Here is a tiny trained network, its code and every weight. The questions are about switching its units off for an input and a class, where a switched-off unit gives its printed mean instead of its output.

import numpy as np


def w(rows, s, z=0):
    codes = np.array(rows[::2]) - 128.0
    scale = np.full(codes.shape[1], s)
    scale[-1] = z or s
    return codes * scale


def f(y):
    return y / 2 * (1 + np.tanh(0.7978845608 * (y + 0.044715 * y**3)))


def log_softmax(a):
    a = a - a.max(-1, keepdims=True)
    return a - np.log(np.exp(a).sum(-1, keepdims=True))


def net(x, mask):
    res = np.array(x, float).reshape(1, 7) / 4 @ E
    y = f(res @ A[0][:, :-1].T + A[0][:, -1])
    res = res + np.where(mask, y, B[0][:, -1]) @ B[0][:, :-1]
    return log_softmax(res[-1] @ U[:, :-1].T + U[:, -1])


A, B = {}, {}
E = w([
[207,86,35,183,119,120],'x0',
[152,93,71,180,223,171],'x1',
[204,92,171,93,138,51],'x2',
[134,179,160,231,127,108],'x3',
[116,197,201,141,158,100],'x4',
[52,44,159,147,176,178],'x5',
[63,109,110,112,106,5],'x6',
],0.013)
A[0] = w([
[192,36,54,158,171,167,68],'N1',
[113,158,133,58,123,99,152],'N2',
[191,140,201,1,104,172,193],'N3',
[116,110,90,55,82,44,43],'N4',
[193,152,230,110,192,48,37],'N5',
[46,83,238,88,118,143,71],'N6',
[43,173,152,168,167,166,176],'N7',
[130,183,219,210,8,121,6],'N8',
],0.0093,0.0023)
B[0] = w([
[181,20,61,126,152,152,252],'N1',
[117,128,193,64,113,90,180],'N2',
[183,173,161,62,90,237,238],'N3',
[120,67,109,53,63,35,203],'N4',
[254,138,230,121,192,124,214],'N5',
[7,36,251,109,166,177,233],'N6',
[68,169,111,163,175,140,226],'N7',
[108,218,148,166,86,77,225],'N8',
],0.0088,0.013)
U = w([
[169,40,20,187,147,134,176],'0',
[111,74,121,29,38,11,144],'1',
[156,161,196,82,138,107,1],'2',
[145,108,97,68,50,215,128],'3',
[204,117,177,178,140,73,133],'4',
[4,82,190,117,162,127,104],'5',
[95,200,145,204,41,67,148],'6',
[72,156,46,211,190,160,136],'7',
],0.012,0.0066)

Each question gives the input, the list of numbers given to net, and the class t.
The units are the neurons (one row each of A and B). Each row of codes is followed by its name. A weight is (code - 128) times the scale printed after its matrix; where a second scale follows, it is the last column's (A, B and U).
mask holds one flag per neuron, in row order. A switched-off neuron (its flag False) gives its mean, the last column of its row in B, instead of its output. The means were averaged over made-up inputs and are rounded, as every weight is.
A unit's drop is (log p(t) with every unit on - log p(t) with that unit switched off) / (log p(t) with every unit on - log p(t) with every unit switched off).
The circuit of an input: a set's keep is (log p(t) with only the set's units on - log p(t) with every unit switched off) / (log p(t) with every unit on - log p(t) with every unit switched off). Starting from all 8 units, units are removed one at a time, each time the one whose removal leaves the highest keep (on an exact tie, the one counted first), for as long as the keep stays at least 0.8.
circuit, biggest first: the units of the circuit, biggest drop first
top k neurons: the k neurons with the biggest drops, biggest first
drop when u is switched off: that unit's drop, to one decimal
input [-5,-3,8,-6,-2,8,5], class 5: circuit, biggest first -> (N6)
input [-6,6,8,4,2,-5,8], class 4: top 3 neurons -> (N5; N3; N6)
input [-5,6,0,5,5,-4,8], class 4: top 2 neurons -> (N5; N3)
input [-1,-1,-3,0,-6,7,-8], class 0: top 2 neurons -> (N1; N3)
input [1,-2,-8,3,-7,-4,-1], class 7: top 2 neurons -> (N3; N4)
input [-8,6,5,4,8,-1,8], class 2: circuit, biggest first -> (N5; N6)
input [0,-6,3,7,7,2,0], class 6: top 4 neurons -> (N8; N1; N3; N7)
input [3,-8,4,-7,1,8,0], class 5: top 3 neurons -> (N6; N1; N8)
input [-3,-4,4,0,6,-6,3], class 2: top 2 neurons -> (N5; N3)
input [-1,-5,3,8,6,4,-3], class 6: top 2 neurons -> (N8; N1)
input [-3,-7,6,6,-4,4,2], class 5: top 2 neurons -> (N6; N1)
input [2,3,3,6,1,7,-8], class 0: drop when N1 is switched off -> 0.3
input [-8,-4,5,0,3,-7,2], class 2: drop when N5 is switched off -> 3.0
input [-2,7,-5,-7,6,-5,7], class 1: circuit, biggest first -> (N6)
input [-7,-7,-1,-8,4,-2,0], class 5: drop when N5 is switched off -> -0.1
input [3,0,0,-8,-5,6,2], class 0: drop when N1 is switched off -> 0.6
